Below is a small trained network, with its code and all its weights. Each question gives an input and a class and asks what happens when units are switched off, that is, made to give their printed mean instead of their output.

import numpy as np


def w(rows, s, z=0):
    codes = np.array(rows[::2]) - 128.0
    scale = np.full(codes.shape[1], s)
    scale[-1] = z or s
    return codes * scale


def f(y):
    return np.maximum(y, 0)


def log_softmax(a):
    a = a - a.max(-1, keepdims=True)
    return a - np.log(np.exp(a).sum(-1, keepdims=True))


def net(x, mask):
    res = np.array(x, float).reshape(1, 7) / 4 @ E
    y = f(res @ A[0][:, :-1].T + A[0][:, -1])
    res = res + np.where(mask, y, B[0][:, -1]) @ B[0][:, :-1]
    return log_softmax(res[-1] @ U[:, :-1].T + U[:, -1])


A, B = {}, {}
E = w([
[161,126,98,128,50,132,38,124,250,83,82],'x0',
[146,58,93,116,119,80,128,202,132,153,132],'x1',
[130,128,137,121,136,124,126,129,129,129,114],'x2',
[144,201,109,158,97,55,138,167,92,109,112],'x3',
[150,134,153,99,71,188,191,168,107,148,86],'x4',
[129,128,128,128,130,128,127,128,129,130,124],'x5',
[107,142,201,164,163,154,106,196,161,123,162],'x6',
],0.015)
A[0] = w([
[112,115,134,136,217,111,197,129,42,149,171,2],'n1',
[125,135,141,102,105,215,219,191,60,136,101,96],'n2',
[112,227,110,158,130,41,167,173,66,124,125,49],'n3',
[101,28,132,110,184,196,147,90,106,129,163,83],'n4',
[136,80,61,82,129,82,190,30,52,129,102,54],'n5',
[99,112,104,166,251,50,93,75,109,120,179,61],'n6',
[133,9,91,130,167,76,154,214,89,152,145,40],'n7',
[119,124,121,130,171,90,117,110,113,121,159,123],'n8',
[114,52,122,136,166,187,142,96,134,148,117,80],'n9',
[108,150,173,159,212,167,129,233,116,113,182,50],'n10',
[118,222,154,147,180,185,142,38,92,127,134,28],'n11',
],0.016,0.0041)
B[0] = w([
[130,124,80,136,95,116,27,130,199,63,106,252],'n1',
[174,91,78,145,72,182,185,129,142,191,71,247],'n2',
[251,149,130,81,225,108,105,130,97,112,162,229],'n3',
[234,160,139,80,206,111,108,128,106,111,154,221],'n4',
[56,133,233,210,145,155,84,123,147,191,165,237],'n5',
[182,94,92,141,78,208,200,147,125,190,66,233],'n6',
[18,144,118,63,110,90,211,116,89,50,138,217],'n7',
[149,124,116,133,70,127,155,116,149,174,106,170],'n8',
[202,161,102,142,159,81,111,146,91,122,139,194],'n9',
[62,132,221,204,141,141,86,101,131,200,163,228],'n10',
[13,121,113,63,107,69,204,139,93,57,144,236],'n11',
],0.016,0.022)
U = w([
[182,114,113,124,96,190,212,138,117,192,62,131],'0',
[228,199,162,77,239,90,124,136,65,121,172,53],'1',
[66,162,246,190,165,136,105,109,116,186,176,198],'2',
[48,155,146,53,125,84,215,128,78,60,142,26],'3',
[139,118,76,120,93,137,5,121,215,51,75,252],'4',
],0.011,0.0029)

Each question gives the input, the list of numbers given to net, and the class t.
The units are the neurons (one row each of A and B). Each row of codes is followed by its name. A weight is (code - 128) times the scale printed after its matrix; where a second scale follows, it is the last column's (A, B and U).
mask holds one flag per neuron, in row order. A switched-off neuron (its flag False) gives its mean, the last column of its row in B, instead of its output. The means were averaged over made-up inputs and are rounded, as every weight is.
A unit's drop is (log p(t) with every unit on - log p(t) with that unit switched off) / (log p(t) with every unit on - log p(t) with every unit switched off).
The circuit of an input: a set's keep is (log p(t) with only the set's units on - log p(t) with every unit switched off) / (log p(t) with every unit on - log p(t) with every unit switched off). Starting from all 11 units, units are removed one at a time, each time the one whose removal leaves the highest keep (on an exact tie, the one counted first), for as long as the keep stays at least 0.8.
circuit, biggest first: the units of the circuit, biggest drop first
top k neurons: the k neurons with the biggest drops, biggest first
drop of u: that unit's drop, to one decimal
input [-3,-3,2,1,-1,-5,-6], class 2: circuit, biggest first -> [n5]
input [7,3,8,-4,6,-3,-7], class 2: top 4 neurons -> [n1 n6 n2 n5]
input [-6,8,8,-1,-8,7,3], class 0: top 2 neurons -> [n6 n11]
input [2,3,-2,0,-3,-5,-5], class 2: top 2 neurons -> [n2 n5]
input [3,0,-5,1,1,8,-2], class 4: top 3 neurons -> [n11 n6 n5]
input [7,4,1,-3,5,5,1], class 4: top 2 neurons -> [n6 n2]
input [7,3,-1,7,4,-2,-4], class 1: top 3 neurons -> [n1 n2 n6]
input [-7,-5,-7,0,8,-5,8], class 0: top 2 neurons -> [n2 n5]
input [-6,4,-4,-4,-6,4,-5], class 0: top 3 neurons -> [n6 n8 n10]
input [4,-6,-8,0,-2,5,4], class 3: top 2 neurons -> [n5 n1]
input [-1,4,6,5,0,8,0], class 1: top 2 neurons -> [n3 n11]
input [8,-7,1,-5,-8,-6,0], class 0: top 3 neurons -> [n1 n6 n7]
input [5,7,-3,-8,5,1,1], class 1: top 2 neurons -> [n11 n9]
input [2,8,5,3,-2,-8,-5], class 3: circuit, biggest first -> [n7]
input [0,-2,3,-5,-8,-1,8], class 0: top 2 neurons -> [n6 n5]
input [6,-7,-7,1,-5,2,-4], class 3: drop of n1 -> 0.9
input [-6,-3,5,-5,0,-5,1], class 4: drop of n4 -> 0.0
input [5,-2,-5,7,5,-4,-7], class 1: drop of n10 -> 1.1
